Below is a small trained network, with its code and all its weights. Each question gives an input and a class and asks what happens when units are switched off, that is, made to give their printed mean instead of their output.

import numpy as np


def w(rows, s, z=0):
    codes = np.array(rows[::2]) - 128.0
    scale = np.full(codes.shape[1], s)
    scale[-1] = z or s
    return codes * scale


def f(y):
    return np.maximum(y, 0)


def log_softmax(a):
    a = a - a.max(-1, keepdims=True)
    return a - np.log(np.exp(a).sum(-1, keepdims=True))


def net(x, mask):
    res = np.array(x, float).reshape(1, 4) / 4 @ E
    y = f(res @ A[0][:, :-1].T + A[0][:, -1])
    res = res + np.where(mask, y, B[0][:, -1]) @ B[0][:, :-1]
    return log_softmax(res[-1] @ U[:, :-1].T + U[:, -1])


A, B = {}, {}
E = w([
[127,126,127,128,126,126,131,129,130,130,127],'x0',
[143,137,119,19,194,129,128,108,113,124,52],'x1',
[125,1,191,111,145,170,73,99,111,166,152],'x2',
[134,155,95,173,126,114,83,41,42,207,83],'x3',
],0.0085)
A[0] = w([
[133,173,108,74,135,123,141,128,131,115,78,125],'neuron 1',
[118,155,113,104,118,111,158,166,150,104,132,145],'neuron 2',
[134,130,129,94,134,128,137,133,133,129,110,136],'neuron 3',
[119,138,126,136,126,133,132,124,132,128,133,137],'neuron 4',
[128,161,124,166,122,132,152,164,143,89,175,189],'neuron 5',
[133,67,146,204,117,137,116,128,128,145,191,150],'neuron 6',
[138,209,97,184,123,114,129,92,101,151,74,135],'neuron 7',
[125,97,145,35,145,137,104,97,113,146,108,101],'neuron 8',
[127,122,130,68,134,128,132,141,134,102,111,117],'neuron 9',
[133,112,125,161,138,139,71,63,92,188,91,105],'neuron 10',
[126,124,128,131,138,128,136,133,132,124,118,123],'neuron 11',
[128,134,124,217,112,120,121,105,117,156,136,152],'neuron 12',
[123,152,123,182,110,121,129,140,138,119,150,187],'neuron 13',
[124,243,108,138,124,119,171,147,136,122,119,254],'neuron 14',
[132,91,151,88,122,134,118,152,144,116,162,138],'neuron 15',
[131,98,140,90,131,134,154,192,166,66,161,251],'neuron 16',
[118,112,142,160,119,131,156,165,154,110,188,182],'neuron 17',
[138,144,120,163,118,131,135,142,135,133,145,167],'neuron 18',
[131,171,113,106,125,120,175,177,157,72,146,195],'neuron 19',
[127,109,128,143,121,128,132,153,135,100,145,166],'neuron 20',
[133,108,124,58,141,125,129,161,146,79,118,130],'neuron 21',
[135,137,128,119,141,126,116,118,118,143,99,100],'neuron 22',
[130,164,130,105,139,125,138,139,127,136,110,128],'neuron 23',
[131,173,121,104,135,131,140,118,120,128,101,117],'neuron 24',
[132,135,118,107,139,127,110,106,116,154,87,108],'neuron 25',
[131,142,127,3,147,131,123,117,118,131,62,135],'neuron 26',
[129,173,117,155,123,114,132,123,117,140,95,138],'neuron 27',
[125,122,132,199,112,130,133,136,133,131,168,212],'neuron 28',
[133,34,158,106,136,149,86,107,119,151,160,135],'neuron 29',
[129,129,118,181,121,125,115,119,126,143,136,138],'neuron 30',
[133,53,160,92,135,132,128,139,138,110,170,128],'neuron 31',
],0.012,0.0041)
B[0] = w([
[102,171,105,42,113,124,114,100,139,92,129,198],'neuron 1',
[161,135,165,87,115,109,145,117,113,138,105,184],'neuron 2',
[129,136,141,102,148,139,131,113,133,136,126,159],'neuron 3',
[130,129,130,142,132,127,129,127,133,136,126,138],'neuron 4',
[182,111,141,187,101,121,149,167,117,117,108,195],'neuron 5',
[72,177,128,48,60,111,66,158,112,122,153,207],'neuron 6',
[71,148,46,178,168,164,101,133,150,134,164,218],'neuron 7',
[163,40,125,189,171,126,152,98,146,135,97,197],'neuron 8',
[120,138,155,105,164,152,159,108,125,164,135,173],'neuron 9',
[147,113,133,132,91,83,92,55,79,157,56,213],'neuron 10',
[132,128,127,118,126,134,130,127,120,130,130,134],'neuron 11',
[114,183,166,152,165,150,108,111,98,198,146,190],'neuron 12',
[161,108,130,196,125,133,146,156,118,156,129,180],'neuron 13',
[217,253,84,154,158,149,163,142,146,113,112,247],'neuron 14',
[92,106,114,129,150,157,149,144,143,126,167,177],'neuron 15',
[152,110,193,84,108,132,202,221,179,82,161,237],'neuron 16',
[135,102,88,150,79,90,121,191,146,78,115,195],'neuron 17',
[149,113,129,172,126,133,136,144,129,152,128,162],'neuron 18',
[186,135,189,94,101,89,154,114,97,142,80,220],'neuron 19',
[124,116,110,134,111,111,132,168,141,113,121,163],'neuron 20',
[114,142,172,95,171,165,172,112,115,174,156,193],'neuron 21',
[129,111,97,131,119,108,126,122,135,108,116,153],'neuron 22',
[120,149,112,84,121,129,118,121,130,117,128,162],'neuron 23',
[108,151,90,95,119,121,113,119,131,104,121,172],'neuron 24',
[139,94,98,144,122,107,112,111,136,102,100,169],'neuron 25',
[139,80,104,75,186,147,167,49,158,82,82,236],'neuron 26',
[109,142,92,157,151,147,116,138,146,117,153,175],'neuron 27',
[133,156,147,176,85,128,99,177,105,153,160,195],'neuron 28',
[79,9,176,114,109,99,100,105,114,132,164,219],'neuron 29',
[120,156,152,134,141,139,123,116,108,175,139,164],'neuron 30',
[78,85,104,142,148,157,120,172,156,121,169,193],'neuron 31',
],0.027,0.012)
U = w([
[227,159,166,198,58,55,180,202,117,106,90,221],'0',
[185,193,182,23,156,149,211,105,144,84,87,74],'1',
[132,207,83,227,167,220,112,156,89,203,196,229],'2',
[101,176,2,119,187,166,97,74,171,57,87,81],'3',
[46,90,149,120,45,108,106,213,158,68,230,210],'4',
[66,36,177,102,216,212,186,123,181,112,179,65],'5',
[55,143,210,119,63,68,50,90,24,202,135,111],'6',
[147,33,131,144,131,43,120,51,93,113,32,1],'7',
],0.0045,0.00073)

Each question gives the input, the list of numbers given to net, and the class t.
The units are the neurons (one row each of A and B). Each row of codes is followed by its name. A weight is (code - 128) times the scale printed after its matrix; where a second scale follows, it is the last column's (A, B and U).
mask holds one flag per neuron, in row order. A switched-off neuron (its flag False) gives its mean, the last column of its row in B, instead of its output. The means were averaged over made-up inputs and are rounded, as every weight is.
A unit's drop is (log p(t) with every unit on - log p(t) with that unit switched off) / (log p(t) with every unit on - log p(t) with every unit switched off).
The circuit of an input: a set's keep is (log p(t) with only the set's units on - log p(t) with every unit switched off) / (log p(t) with every unit on - log p(t) with every unit switched off). Starting from the 12 units with the biggest drops (on a tie, the unit counted first), units are removed one at a time, each time the one whose removal leaves the highest keep (on an exact tie, the one counted first), for as long as the keep stays at least 0.8.
units of the circuit, in order: the units of the circuit, biggest drop first
k most important neurons: the k neurons with the biggest drops, biggest first
drop of u: that unit's drop, to one decimal
input [2,8,1,-1], class 5: units of the circuit, in order	[neuron 14]
input [8,0,8,1], class 6: units of the circuit, in order	[neuron 16; neuron 6]
input [-6,0,-5,0], class 0: 2 most important neurons	[neuron 26; neuron 19]
input [1,6,5,1], class 7: 2 most important neurons	[neuron 16; neuron 10]
input [-5,-1,0,-1], class 0: 2 most important neurons	[neuron 29; neuron 7]
input [7,-7,-3,1], class 2: 2 most important neurons	[neuron 12; neuron 16]
input [7,0,-4,8], class 2: 2 most important neurons	[neuron 26; neuron 12]
input [3,-5,1,2], class 6: 2 most important neurons	[neuron 14; neuron 6]
input [0,0,-1,-2], class 0: 2 most important neurons	[neuron 26; neuron 1]
input [7,1,2,-5], class 5: 3 most important neurons	[neuron 6; neuron 21; neuron 28]
input [-7,1,0,1], class 3: 3 most important neurons	[neuron 16; neuron 19; neuron 29]
input [-5,-4,0,3], class 2: 2 most important neurons	[neuron 29; neuron 19]
input [5,-8,0,5], class 2: drop of neuron 19	0.1
input [-8,6,-5,1], class 3: units of the circuit, in order	[neuron 16]
input [6,0,8,3], class 6: drop of neuron 26	0.3
input [3,8,1,-6], class 5: drop of neuron 14	0.7
input [-4,-3,7,1], class 6: 2 most important neurons	[neuron 16; neuron 10]
